Below are the code and all the weights of a small trained network. Each question names an input and a class and asks about switching units off, where a switched-off unit gives its printed mean instead of its output.

import numpy as np


def w(rows, s, z=0):
    codes = np.array(rows[::2]) - 128.0
    scale = np.full(codes.shape[1], s)
    scale[-1] = z or s
    return codes * scale


def norm(h):
    return h / np.sqrt((h * h).mean(-1, keepdims=True) + 1e-5)


def f(y):
    return np.maximum(y, 0)


def log_softmax(a):
    a = a - a.max(-1, keepdims=True)
    return a - np.log(np.exp(a).sum(-1, keepdims=True))


def net(x, mask):
    res = np.array(x, float).reshape(1, 4) / 4 @ E
    u = 0
    for l in range(2):
        y = f(norm(res) @ A[l][:, :-1].T + A[l][:, -1])
        res = res + np.where(mask[u : u + 7], y, B[l][:, -1]) @ B[l][:, :-1]
        u += 7
    return log_softmax(norm(res)[-1] @ U[:, :-1].T + U[:, -1])


A, B = {}, {}
E = w([
[198,72,102,157,184,136,141,78,124,71,215],'x0',
[202,163,87,93,46,110,114,129,231,67,147],'x1',
[176,93,140,124,166,62,121,108,169,154,59],'x2',
[30,57,135,122,146,140,254,163,210,31,120],'x3',
],0.0046)
A[0] = w([
[67,86,234,154,244,172,157,137,23,215,123,51],'L0N1',
[205,83,118,208,206,144,160,42,145,94,224,19],'L0N2',
[58,163,94,165,177,119,191,128,164,88,97,104],'L0N3',
[173,89,226,77,218,43,197,108,139,196,73,54],'L0N4',
[198,38,126,130,209,27,122,76,172,152,58,99],'L0N5',
[78,175,117,126,99,120,182,141,126,183,52,3],'L0N6',
[55,190,117,156,118,220,137,144,55,95,253,62],'L0N7',
],0.0048,0.0036)
B[0] = w([
[130,27,97,143,53,73,83,151,114,93,126,253],'L0N1',
[177,105,87,3,207,153,140,154,92,147,107,198],'L0N2',
[207,116,185,130,134,107,143,97,102,168,169,195],'L0N3',
[86,197,124,164,145,110,109,106,141,78,92,192],'L0N4',
[70,210,124,173,125,236,128,115,127,71,128,221],'L0N5',
[79,151,96,61,159,150,103,146,150,177,187,162],'L0N6',
[98,226,126,178,196,145,108,80,178,73,18,206],'L0N7',
],0.0068,0.0052)
A[1] = w([
[34,192,147,61,93,81,110,162,130,140,59,90],'L1N1',
[89,97,158,110,145,91,254,132,149,83,141,102],'L1N2',
[211,168,102,59,35,130,83,139,239,39,148,58],'L1N3',
[80,128,158,52,94,109,92,184,160,174,136,51],'L1N4',
[80,173,160,123,114,128,143,150,145,199,103,49],'L1N5',
[125,34,142,119,170,169,96,89,129,117,157,249],'L1N6',
[185,169,97,136,104,122,55,100,51,170,125,166],'L1N7',
],0.006,0.002)
B[1] = w([
[189,125,90,116,194,139,127,103,105,79,165,223],'L1N1',
[199,198,183,145,69,119,122,90,140,253,168,204],'L1N2',
[35,61,133,177,141,94,77,151,35,134,78,254],'L1N3',
[191,48,16,73,171,192,165,112,126,110,167,168],'L1N4',
[172,153,115,75,150,158,119,151,139,57,127,166],'L1N5',
[112,161,77,78,56,103,75,199,134,158,120,188],'L1N6',
[112,110,195,122,108,126,254,134,223,145,170,247],'L1N7',
],0.0065)
U = w([
[173,134,47,7,183,171,147,153,110,102,140,64],'0',
[64,56,116,193,79,87,91,163,67,120,100,159],'1',
[93,239,145,206,167,173,129,95,161,58,80,253],'2',
[168,156,221,129,79,132,199,119,175,203,179,81],'3',
],0.011,0.00045)

Each question gives the input, the list of numbers given to net, and the class t.
The units are the neurons (one row each of A and B). Each row of codes is followed by its name. A weight is (code - 128) times the scale printed after its matrix; where a second scale follows, it is the last column's (A, B and U).
mask holds one flag per neuron, layer by layer. A switched-off neuron (its flag False) gives its mean, the last column of its row in B, instead of its output. The means were averaged over made-up inputs and are rounded, as every weight is.
A unit's drop is (log p(t) with every unit on - log p(t) with that unit switched off) / (log p(t) with every unit on - log p(t) with every unit switched off).
The circuit of an input: a set's keep is (log p(t) with only the set's units on - log p(t) with every unit switched off) / (log p(t) with every unit on - log p(t) with every unit switched off). Starting from the 12 units with the biggest drops (on a tie, the unit counted first), units are removed one at a time, each time the one whose removal leaves the highest keep (on an exact tie, the one counted first), for as long as the keep stays at least 0.8.
units of the circuit, in order: the units of the circuit, biggest drop first
unit that matters most: the unit with the biggest drop
top k neurons: the k neurons with the biggest drops, biggest first
top k neurons in layer l: the k neurons of layer l with the biggest drops, biggest first
input [-2,6,-1,6], class 1: units of the circuit, in order => (L1N3)
input [2,7,-1,5], class 1: top 2 neurons in layer 1 => (L1N3, L1N7)
input [-8,-7,-2,7], class 0: units of the circuit, in order => (L0N6, L1N4, L1N1)
input [-5,2,-5,4], class 0: top 2 neurons in layer 0 => (L0N5, L0N6)
input [-3,1,-6,8], class 3: top 3 neurons => (L1N2, L0N3, L0N5)
input [2,-4,5,8], class 3: top 2 neurons in layer 1 => (L1N2, L1N3)
input [2,3,2,-4], class 3: top 3 neurons in layer 0 => (L0N1, L0N7, L0N4)
input [6,5,-4,8], class 3: top 2 neurons => (L1N2, L0N1)
input [-2,-2,3,-2], class 2: top 2 neurons => (L1N3, L0N4)
input [3,-5,8,-8], class 2: top 3 neurons => (L0N5, L0N4, L1N2)
input [-8,8,7,-2], class 0: top 3 neurons in layer 0 => (L0N1, L0N7, L0N6)
input [6,6,8,-3], class 2: top 2 neurons => (L0N5, L0N1)
input [4,-2,-4,5], class 3: top 3 neurons in layer 0 => (L0N5, L0N3, L0N4)
input [3,8,-7,-3], class 1: top neuron in layer 1 => (L1N3)
input [2,4,-5,-5], class 2: top 3 neurons => (L0N1, L0N7, L1N2)
input [-2,3,1,0], class 1: top 2 neurons => (L1N3, L0N2)
input [-5,-5,-5,4], class 0: top 2 neurons in layer 0 => (L0N6, L0N5)
input [0,5,-5,-1], class 1: top 2 neurons => (L1N3, L0N5)
input [-6,-1,-6,1], class 0: top 3 neurons => (L0N6, L0N5, L1N1)
input [-6,4,-6,-2], class 0: unit that matters most => L0N5
input [-7,6,0,-5], class 0: units of the circuit, in order => (L1N4, L1N1)
input [1,1,3,5], class 3: top 2 neurons => (L1N2, L0N7)
input [-4,-5,-5,8], class 3: top 3 neurons => (L1N2, L0N3, L1N3)
input [5,0,-6,0], class 2: top 3 neurons in layer 1 => (L1N4, L1N1, L1N5)
input [-7,5,6,5], class 0: top 2 neurons in layer 0 => (L0N7, L0N1)
input [-6,-6,2,7], class 3: top 3 neurons in layer 0 => (L0N3, L0N2, L0N7)
input [0,-2,5,-7], class 3: units of the circuit, in order => (L1N7)
input [1,8,8,4], class 1: top 2 neurons => (L1N3, L0N7)
input [-2,-1,4,-7], class 3: top 2 neurons => (L1N7, L0N7)
